Below are the code and all the weights of a small trained network. Each question names an input and a class and asks about switching units off, where a switched-off unit gives its printed mean instead of its output.

import numpy as np


def w(rows, s, z=0):
    codes = np.array(rows[::2]) - 128.0
    scale = np.full(codes.shape[1], s)
    scale[-1] = z or s
    return codes * scale


def f(y):
    return y / 2 * (1 + np.tanh(0.7978845608 * (y + 0.044715 * y**3)))


def log_softmax(a):
    a = a - a.max(-1, keepdims=True)
    return a - np.log(np.exp(a).sum(-1, keepdims=True))


def net(x, mask):
    res = np.array(x, float).reshape(1, 8) / 4 @ E
    y = f(res @ A[0][:, :-1].T + A[0][:, -1])
    res = res + np.where(mask, y, B[0][:, -1]) @ B[0][:, :-1]
    return log_softmax(res[-1] @ U[:, :-1].T + U[:, -1])


A, B = {}, {}
E = w([
[145,177,23,165,93,121],'x0',
[59,116,159,162,15,150],'x1',
[128,128,128,128,128,128],'x2',
[164,159,124,19,56,117],'x3',
[133,95,92,98,137,254],'x4',
[222,179,204,185,107,170],'x5',
[128,128,128,128,128,128],'x6',
[195,32,94,150,85,100],'x7',
],0.0072)
A[0] = w([
[101,121,120,190,155,137,82],'neuron 1',
[107,119,130,185,152,136,67],'neuron 2',
[174,58,115,137,116,98,74],'neuron 3',
[122,119,121,129,118,163,66],'neuron 4',
[187,195,174,165,115,162,45],'neuron 5',
[162,147,126,59,109,117,75],'neuron 6',
[145,141,131,83,106,121,70],'neuron 7',
[130,141,145,143,120,72,72],'neuron 8',
[108,115,128,175,156,132,112],'neuron 9',
[138,180,55,157,107,117,81],'neuron 10',
[149,65,119,146,79,114,105],'neuron 11',
[116,111,120,154,151,166,98],'neuron 12',
[113,84,191,104,148,123,78],'neuron 13',
[137,102,171,102,146,124,74],'neuron 14',
[131,157,88,150,118,122,70],'neuron 15',
[188,154,101,95,223,102,2],'neuron 16',
[114,112,126,189,172,122,114],'neuron 17',
[128,153,142,137,121,65,91],'neuron 18',
[119,93,201,92,144,127,110],'neuron 19',
[81,197,140,110,151,142,93],'neuron 20',
[126,136,142,140,125,75,88],'neuron 21',
[170,147,148,151,125,139,82],'neuron 22',
[69,124,153,160,44,141,9],'neuron 23',
[133,93,91,107,139,251,67],'neuron 24',
[161,161,148,147,118,148,81],'neuron 25',
[123,137,146,147,129,51,81],'neuron 26',
[180,133,163,161,113,151,54],'neuron 27',
[105,185,132,112,167,135,100],'neuron 28',
[102,107,106,117,136,113,81],'neuron 29',
[101,178,136,114,142,137,101],'neuron 30',
[117,162,133,116,135,137,71],'neuron 31',
[152,161,132,44,66,121,95],'neuron 32',
[120,116,154,116,128,133,77],'neuron 33',
[169,79,116,129,116,107,84],'neuron 34',
[42,87,67,80,144,94,40],'neuron 35',
[70,179,145,135,108,149,93],'neuron 36',
[119,137,140,154,136,70,93],'neuron 37',
[132,179,58,153,111,138,87],'neuron 38',
[127,140,125,141,117,109,51],'neuron 39',
[91,118,102,109,142,104,49],'neuron 40',
],0.016,0.0037)
B[0] = w([
[155,127,187,178,117,129,185],'neuron 1',
[152,143,176,176,105,129,173],'neuron 2',
[184,133,91,140,205,91,205],'neuron 3',
[128,135,132,106,114,154,141],'neuron 4',
[124,114,85,103,54,55,211],'neuron 5',
[158,130,190,180,102,137,188],'neuron 6',
[146,126,169,159,114,127,159],'neuron 7',
[136,129,141,73,117,169,173],'neuron 8',
[155,130,176,170,109,121,177],'neuron 9',
[31,132,171,116,184,89,208],'neuron 10',
[179,120,78,145,203,124,204],'neuron 11',
[149,134,171,118,108,136,165],'neuron 12',
[43,147,154,127,164,101,185],'neuron 13',
[74,135,134,138,154,127,153],'neuron 14',
[86,139,140,127,158,119,156],'neuron 15',
[75,121,31,202,99,249,222],'neuron 16',
[157,128,194,190,107,126,201],'neuron 17',
[146,135,144,62,123,172,186],'neuron 18',
[35,135,152,123,174,89,199],'neuron 19',
[195,120,106,127,197,82,198],'neuron 20',
[139,125,143,77,122,159,169],'neuron 21',
[118,116,95,111,82,97,157],'neuron 22',
[75,125,39,191,108,240,233],'neuron 23',
[148,145,161,3,127,194,255],'neuron 24',
[123,126,101,117,93,84,160],'neuron 25',
[141,135,147,46,123,176,198],'neuron 26',
[130,112,83,114,78,72,175],'neuron 27',
[180,117,93,136,185,120,173],'neuron 28',
[129,123,112,126,101,95,155],'neuron 29',
[172,119,113,130,168,106,167],'neuron 30',
[154,116,127,131,147,122,137],'neuron 31',
[174,134,226,201,94,143,239],'neuron 32',
[107,135,124,130,145,125,134],'neuron 33',
[169,122,99,140,184,116,180],'neuron 34',
[131,120,82,114,15,41,252],'neuron 35',
[166,113,72,142,182,154,202],'neuron 36',
[146,140,155,71,114,158,180],'neuron 37',
[36,134,170,122,183,101,199],'neuron 38',
[118,135,131,118,132,145,129],'neuron 39',
[138,113,99,110,87,96,161],'neuron 40',
],0.036,0.0077)
U = w([
[125,115,92,124,45,22,116],'0',
[178,160,247,236,109,124,253],'1',
[155,175,166,21,140,185,34],'2',
[82,130,46,221,134,217,103],'3',
[206,121,86,160,253,72,140],'4',
[2,176,184,146,207,57,117],'5',
],0.0064,0.0013)

Each question gives the input, the list of numbers given to net, and the class t.
The units are the neurons (one row each of A and B). Each row of codes is followed by its name. A weight is (code - 128) times the scale printed after its matrix; where a second scale follows, it is the last column's (A, B and U).
mask holds one flag per neuron, in row order. A switched-off neuron (its flag False) gives its mean, the last column of its row in B, instead of its output. The means were averaged over made-up inputs and are rounded, as every weight is.
A unit's drop is (log p(t) with every unit on - log p(t) with that unit switched off) / (log p(t) with every unit on - log p(t) with every unit switched off).
The circuit of an input: a set's keep is (log p(t) with only the set's units on - log p(t) with every unit switched off) / (log p(t) with every unit on - log p(t) with every unit switched off). Starting from the 12 units with the biggest drops (on a tie, the unit counted first), units are removed one at a time, each time the one whose removal leaves the highest keep (on an exact tie, the one counted first), for as long as the keep stays at least 0.8.
units of the circuit, in order: the units of the circuit, biggest drop first
most important unit: the unit with the biggest drop
top k neurons: the k neurons with the biggest drops, biggest first
drop of u: that unit's drop, to one decimal
input [6,2,0,5,-3,-1,-1,-7], class 4: top 2 neurons => [neuron 20; neuron 36]
input [3,3,-2,7,6,-1,-6,-4], class 1: most important unit => neuron 32
input [-1,-1,5,0,-2,-2,-7,0], class 0: units of the circuit, in order => [neuron 24; neuron 32; neuron 11]
input [7,4,7,-5,-5,6,0,6], class 5: top 4 neurons => [neuron 10; neuron 35; neuron 38; neuron 15]
input [2,7,-5,0,4,6,-4,-3], class 3: top 3 neurons => [neuron 23; neuron 35; neuron 36]
input [-6,-1,-5,-1,0,5,-6,-1], class 5: top 2 neurons => [neuron 19; neuron 35]
input [-8,6,5,3,-8,5,-7,-2], class 2: top 2 neurons => [neuron 26; neuron 18]
input [8,-8,-3,4,4,-7,-4,-6], class 3: top 4 neurons => [neuron 16; neuron 5; neuron 19; neuron 28]
input [-2,-8,3,-4,-1,-8,-8,7], class 0: top 3 neurons => [neuron 35; neuron 23; neuron 40]
input [1,3,6,8,8,-6,-3,2], class 1: top 4 neurons => [neuron 32; neuron 6; neuron 7; neuron 26]
input [8,4,-2,-2,3,7,-4,-7], class 5: top 3 neurons => [neuron 38; neuron 10; neuron 35]
input [4,-6,-5,4,-8,-8,-5,-2], class 0: top 4 neurons => [neuron 35; neuron 24; neuron 40; neuron 29]
input [1,-1,3,7,-8,-5,-7,-4], class 2: top 3 neurons => [neuron 26; neuron 18; neuron 8]
input [7,4,-2,6,-6,-4,-7,0], class 5: top 2 neurons => [neuron 10; neuron 38]
input [0,4,-8,1,6,0,6,-7], class 4: most important unit => neuron 20
input [5,-5,-6,1,-4,8,2,-1], class 0: drop of neuron 5 => 0.1
input [4,2,-8,8,5,1,2,-3], class 1: drop of neuron 32 => 0.5
input [-7,-3,8,0,5,-8,-7,7], class 0: drop of neuron 35 => 5.3
